Below is a small trained network, with its code and all its weights. Each question gives an input and a class and asks what happens when units are switched off, that is, made to give their printed mean instead of their output.

import numpy as np


def w(rows, s, z=0):
    codes = np.array(rows[::2]) - 128.0
    scale = np.full(codes.shape[1], s)
    scale[-1] = z or s
    return codes * scale


def f(y):
    return np.maximum(y, 0)


def log_softmax(a):
    a = a - a.max(-1, keepdims=True)
    return a - np.log(np.exp(a).sum(-1, keepdims=True))


def net(x, mask):
    res = np.array(x, float).reshape(1, 7) / 4 @ E
    y = f(res @ A[0][:, :-1].T + A[0][:, -1])
    res = res + np.where(mask, y, B[0][:, -1]) @ B[0][:, :-1]
    return log_softmax(res[-1] @ U[:, :-1].T + U[:, -1])


A, B = {}, {}
E = w([
[111,157,148,77,65],'x0',
[135,154,123,166,146],'x1',
[121,96,132,86,98],'x2',
[108,98,145,87,125],'x3',
[180,156,189,112,198],'x4',
[119,118,137,114,133],'x5',
[76,174,140,97,255],'x6',
],0.0099)
A[0] = w([
[156,91,126,113,110,124],'n1',
[91,159,79,11,93,188],'n2',
[57,89,54,167,101,21],'n3',
[198,183,121,187,56,255],'n4',
[90,77,23,142,150,111],'n5',
[253,175,201,77,148,33],'n6',
[117,114,224,51,224,99],'n7',
[83,179,123,150,31,231],'n8',
[90,66,194,51,127,116],'n9',
[110,185,155,121,95,133],'n10',
[233,67,223,122,197,93],'n11',
[244,77,124,86,201,99],'n12',
[85,122,133,45,168,128],'n13',
[61,156,187,197,133,16],'n14',
[90,61,59,123,254,62],'n15',
[57,206,139,110,168,209],'n16',
[198,211,139,97,180,117],'n17',
[90,159,48,131,109,94],'n18',
[130,49,138,168,177,107],'n19',
[113,92,67,170,145,39],'n20',
],0.0097,0.003)
B[0] = w([
[171,61,93,200,125,166],'n1',
[152,133,207,105,112,220],'n2',
[52,172,68,64,133,202],'n3',
[122,50,124,160,164,248],'n4',
[87,204,226,83,49,204],'n5',
[66,177,130,21,103,201],'n6',
[107,123,45,137,181,255],'n7',
[134,119,150,185,76,242],'n8',
[167,82,194,155,143,200],'n9',
[220,108,148,107,66,157],'n10',
[39,145,163,101,24,217],'n11',
[83,161,179,95,83,196],'n12',
[172,105,101,199,78,206],'n13',
[104,147,107,85,160,146],'n14',
[216,142,40,150,88,240],'n15',
[237,47,118,151,94,231],'n16',
[77,90,97,139,121,213],'n17',
[19,153,227,83,147,177],'n18',
[142,206,255,161,75,175],'n19',
[137,208,129,90,126,168],'n20',
],0.0063,0.0074)
U = w([
[1,240,146,80,102,103],'0',
[88,115,161,179,167,253],'1',
[156,227,164,143,101,129],'2',
[147,107,58,171,118,28],'3',
],0.0082,0.0029)

Each question gives the input, the list of numbers given to net, and the class t.
The units are the neurons (one row each of A and B). Each row of codes is followed by its name. A weight is (code - 128) times the scale printed after its matrix; where a second scale follows, it is the last column's (A, B and U).
mask holds one flag per neuron, in row order. A switched-off neuron (its flag False) gives its mean, the last column of its row in B, instead of its output. The means were averaged over made-up inputs and are rounded, as every weight is.
A unit's drop is (log p(t) with every unit on - log p(t) with that unit switched off) / (log p(t) with every unit on - log p(t) with every unit switched off).
The circuit of an input: a set's keep is (log p(t) with only the set's units on - log p(t) with every unit switched off) / (log p(t) with every unit on - log p(t) with every unit switched off). Starting from the 12 units with the biggest drops (on a tie, the unit counted first), units are removed one at a time, each time the one whose removal leaves the highest keep (on an exact tie, the one counted first), for as long as the keep stays at least 0.8.
circuit, biggest first: the units of the circuit, biggest drop first
top k neurons: the k neurons with the biggest drops, biggest first
drop of u: that unit's drop, to one decimal
input [-4,4,3,-3,-8,0,-5], class 0: circuit, biggest first -> [n3 n5]
input [2,3,-6,-6,-8,-5,-7], class 0: top 2 neurons -> [n18 n3]
input [-5,-8,5,0,6,-3,3], class 0: top 2 neurons -> [n11 n12]
input [7,7,7,8,4,-5,1], class 1: circuit, biggest first -> [n9 n5]
input [8,-6,6,1,6,0,7], class 2: circuit, biggest first -> [n16]
input [7,-4,8,7,1,-7,3], class 1: top 2 neurons -> [n9 n15]
input [4,2,-5,-7,2,1,-4], class 1: circuit, biggest first -> [n4 n15]
input [-8,-8,7,-6,-4,-5,6], class 2: top 2 neurons -> [n15 n5]
input [8,8,-5,-6,-6,8,6], class 2: top 2 neurons -> [n16 n10]
input [-2,-6,8,-6,8,2,-8], class 0: circuit, biggest first -> [n6 n11]
input [2,7,8,0,4,6,6], class 3: top 2 neurons -> [n16 n7]
input [2,-8,8,0,-2,7,3], class 3: circuit, biggest first -> [n13 n11]
input [-5,5,0,-7,-8,-8,-5], class 0: top 3 neurons -> [n3 n5 n18]
input [5,-4,1,7,2,0,3], class 1: top neuron -> [n9]
input [-5,1,-5,4,-2,-1,8], class 3: top 2 neurons -> [n15 n16]
input [3,-5,-7,6,7,-7,-2], class 0: top 2 neurons -> [n6 n11]
input [5,-6,3,1,-1,5,0], class 2: top 2 neurons -> [n2 n4]
input [-6,8,-3,0,-5,8,7], class 3: top 2 neurons -> [n15 n16]
input [0,-4,3,8,8,8,-7], class 0: top 2 neurons -> [n11 n6]
input [-6,7,0,6,8,-7,8], class 0: circuit, biggest first -> [n11]
input [2,6,-3,2,5,6,-1], class 0: circuit, biggest first -> [n6 n11]
input [2,4,-6,3,-1,3,8], class 3: drop of n3 -> 0.0
input [0,-5,-3,-4,-2,6,8], class 3: drop of n16 -> 0.1
input [-7,3,-1,5,5,7,8], class 3: drop of n12 -> -0.1
